Two labels a row:
-0.172 1.866 0.711 -1.782 0.002 1.206 0.014 -0.833 -0.344 0.749 -0.420
 -1.216 0.143 -0.661 -1.122 -3.396 -0.372 0.536 1.075 0.340 1.712 0.459
 3.421 0.029 -1.532 1.210 -0.549 0.559 0.264 0.084 0.330 0.273 -1.272
 0.266 0.474 -1.945 0.470 -0.651 1.160 -1.620 -0.566 -> pap & Gase
-0.390 2.802 1.786 0.212 1.623 1.713 0.613 0.207 0.429 -1.632 -0.274
 -1.360 -0.510 -0.232 0.679 -1.628 -0.071 1.011 -0.863 -0.409 -1.842
 3.715 3.736 -0.003 0.320 1.064 -2.247 0.706 0.565 -0.491 -0.076 -0.520
 0.435 -0.757 1.449 -2.399 0.303 -0.483 -0.869 0.756 1.960 -> losi & gasob
-0.188 0.403 -0.065 0.048 0.322 0.113 0.037 -1.183 -0.133 -1.913 -0.325
 1.866 -0.205 -0.028 0.950 -0.437 -0.070 -0.398 0.589 1.442 0.520 2.349
 2.048 0.129 0.327 1.027 -0.206 0.661 0.843 0.355 -0.416 -0.116 0.115
 -0.491 0.373 -0.003 -0.431 -1.496 -0.511 -1.172 1.043 -> pap & mut
-0.131 1.440 1.944 -0.451 0.545 1.564 -0.652 -0.500 0.053 0.787 0.010
 -3.783 -0.263 -0.344 0.554 -1.687 -0.170 0.920 -0.032 0.896 -0.730
 1.611 3.853 -0.387 -0.601 1.126 -0.360 -0.052 -0.251 -0.842 0.588
 -0.558 -0.161 -0.554 0.971 -2.740 -0.874 -0.281 -0.028 -4.169 1.302 -> pap & gasob
0.248 0.263 1.791 -0.758 0.005 0.552 0.574 -1.474 -0.731 -1.084 -1.277
 0.520 0.073 -1.249 -0.170 -2.051 -0.461 -0.328 0.331 1.862 -0.771 3.673
 5.052 -0.558 -0.022 0.631 -0.020 0.977 0.810 -0.937 0.164 -0.362 0.161
 -0.455 -0.563 -1.589 0.311 0.152 -0.456 -1.491 2.748 -> pap & mut
-0.500 2.911 0.763 0.622 1.965 -0.736 1.626 -2.477 -0.392 -3.801 -0.044
 1.949 0.448 0.386 0.483 -1.851 1.130 0.614 -0.703 0.584 -0.067 3.195
 2.279 0.242 1.409 -0.286 -1.335 -0.188 -0.153 -0.155 0.106 -1.357 1.102
 -0.743 1.011 1.232 0.337 -0.616 -2.359 -3.921 5.842 -> pap & Gase
-0.180 3.786 1.070 -1.019 1.028 -0.464 -0.252 0.644 0.154 -0.697 -0.814
 -0.689 -0.395 0.809 -0.132 -2.236 0.355 0.942 -1.024 1.769 1.229 -0.170
 -0.316 -0.132 -0.045 -1.119 -0.376 0.935 0.083 -0.473 0.959 -1.305
 1.012 -1.162 0.734 -1.445 0.197 -0.447 -0.770 -0.297 -0.252 -> pap & Gase
-0.499 3.049 0.238 -1.845 3.209 -0.096 -0.469 -0.977 0.503 0.310 -0.284
 -1.839 -0.160 -0.560 -0.648 -3.253 -0.917 1.244 -0.433 0.828 0.994
 0.036 3.263 0.087 -1.182 -0.077 -1.242 0.705 0.724 -1.457 -0.232 0.088
 0.120 0.089 2.014 -3.329 -0.357 -1.211 0.022 -4.007 0.275 -> pap & Gase
0.232 2.774 1.075 -0.357 0.946 -0.478 -0.147 0.152 -0.483 -2.201 -0.473
 0.894 -0.424 -0.085 1.200 -2.582 -0.786 0.903 -0.293 1.886 0.326 2.167
 1.577 0.031 0.248 1.212 -0.229 1.381 0.407 1.467 0.232 -0.934 0.598
 -0.613 1.738 -0.053 0.904 -0.248 0.013 1.738 0.871 -> losi & Gase
0.890 1.992 0.343 -0.398 0.583 -0.708 0.212 -0.874 -0.926 -1.087 -0.904
 -0.558 -0.560 -0.133 -0.530 -2.771 -0.305 0.410 -0.402 0.616 1.529
 0.814 2.475 0.378 -0.200 0.004 -0.610 -0.023 0.134 1.638 0.425 -0.234
 0.109 -1.166 0.132 -1.521 0.200 -0.827 0.423 -2.457 -1.561 -> losi & Gase
0.126 -0.536 1.331 -0.131 0.433 0.559 0.061 0.206 0.104 -0.323 0.616
 0.013 -0.161 -0.197 0.047 -2.829 -0.115 0.148 -0.551 0.459 -0.630 2.664
 3.770 -0.860 0.375 0.301 -0.406 0.617 0.440 0.123 -0.474 -0.239 -0.486
 -0.565 -1.183 -1.570 0.390 -0.066 0.143 -2.557 1.005 -> losi & gasob
-0.269 1.603 0.885 -0.410 0.802 0.308 -0.388 0.461 -0.546 0.563 0.011
 -0.194 -0.230 0.131 -0.910 -2.540 0.103 0.913 -0.355 0.899 1.747 0.352
 2.044 0.634 -0.859 2.435 0.375 1.259 -0.107 -0.303 -1.497 0.059 -0.034
 -0.831 1.783 -1.698 0.264 -0.914 0.956 0.439 -2.774 -> losi & Gase
0.232 2.578 1.169 -1.114 1.327 -0.289 0.246 0.693 0.069 0.163 0.107
 -1.288 -0.287 0.232 -0.380 -4.685 -0.340 0.354 0.209 0.234 2.540 2.541
 7.024 -0.493 0.020 0.833 -0.157 0.982 0.433 0.182 0.105 0.692 0.076
 -1.087 -0.206 -1.966 0.746 -0.937 1.552 -2.146 0.952 -> losi & Gase
0.217 2.625 1.200 -0.429 0.253 0.583 0.351 -0.242 0.175 0.916 -0.737
 -3.584 -0.290 0.034 -0.097 -2.214 -0.270 0.196 2.785 1.815 1.023 -0.466
 2.071 -0.543 -0.391 0.750 -0.357 0.453 0.298 0.476 0.466 -0.300 0.367
 -1.202 0.900 -1.641 0.507 -0.785 0.285 -1.719 -0.066 -> pap & Gase
-0.124 4.019 0.690 -1.673 0.600 -1.859 0.706 -2.446 0.429 -3.839 -1.367
 2.410 -0.350 0.588 0.012 -2.673 -0.577 0.636 -0.348 1.764 3.329 1.204
 -0.584 -0.216 0.200 0.323 -0.272 0.452 -0.543 -0.133 -0.036 -0.964
 0.972 -1.056 0.017 -0.410 0.547 -0.838 -1.106 -1.524 2.959 -> pap & Gase
0.244 2.635 -0.801 -0.455 0.707 -0.301 -0.139 -0.539 -0.575 -2.741
 -0.664 1.706 -0.583 -0.120 0.544 -0.715 -0.374 -1.026 -0.222 -0.638
 -0.639 2.951 -0.171 -0.519 0.696 -0.244 -0.475 0.606 0.071 0.270 0.600
 -0.811 0.594 -0.456 0.859 0.428 0.319 -0.879 -1.408 0.101 1.938 -> losi & Gase
0.471 1.242 1.284 -0.963 0.589 -0.224 0.730 -0.683 -0.751 -0.802 -0.118
 -0.301 -0.469 -0.366 0.224 -2.728 -0.087 0.963 -0.103 1.817 -0.923
 2.969 3.392 -0.680 -0.277 0.589 -0.167 -0.112 0.493 -0.061 0.247 -0.442
 0.117 -0.660 -0.807 -1.307 1.329 0.245 0.291 -0.991 3.010 -> pap & Gase
-0.592 3.319 0.977 -0.776 1.179 0.416 -0.600 0.440 0.471 -0.396 -0.052
 -0.564 0.062 -0.331 0.200 -2.049 -1.047 1.275 -0.136 0.434 1.105 1.650
 2.057 -0.450 0.662 0.446 -0.109 0.103 -0.523 -0.554 0.206 -0.991 0.332
 -0.487 1.301 -1.228 0.155 -0.553 -1.357 -1.770 1.174 -> pap & Gase
0.137 1.522 -0.406 -0.930 0.250 0.267 0.039 1.557 -1.173 1.214 -0.359
 -1.303 -0.136 0.486 -0.792 -3.901 -0.257 0.155 -0.065 0.570 0.957
 -0.154 2.285 -0.314 -0.317 -0.336 0.085 0.166 0.054 -0.024 -0.150
 -0.221 0.025 -2.768 -1.443 -1.512 0.949 -0.270 1.067 1.650 -1.476 -> losi & Gase
-0.081 3.050 0.072 -0.918 0.844 0.955 0.722 -1.670 -0.153 -0.873 0.573
 -1.137 0.022 -0.220 -0.561 -2.161 0.218 0.300 -0.155 1.848 0.828 0.269
 1.472 -0.332 -0.210 -0.583 -0.654 0.324 -0.640 -0.050 0.795 -0.821
 0.551 -0.541 1.126 -1.474 1.013 -0.674 -1.788 -3.684 1.779 -> pap & Gase
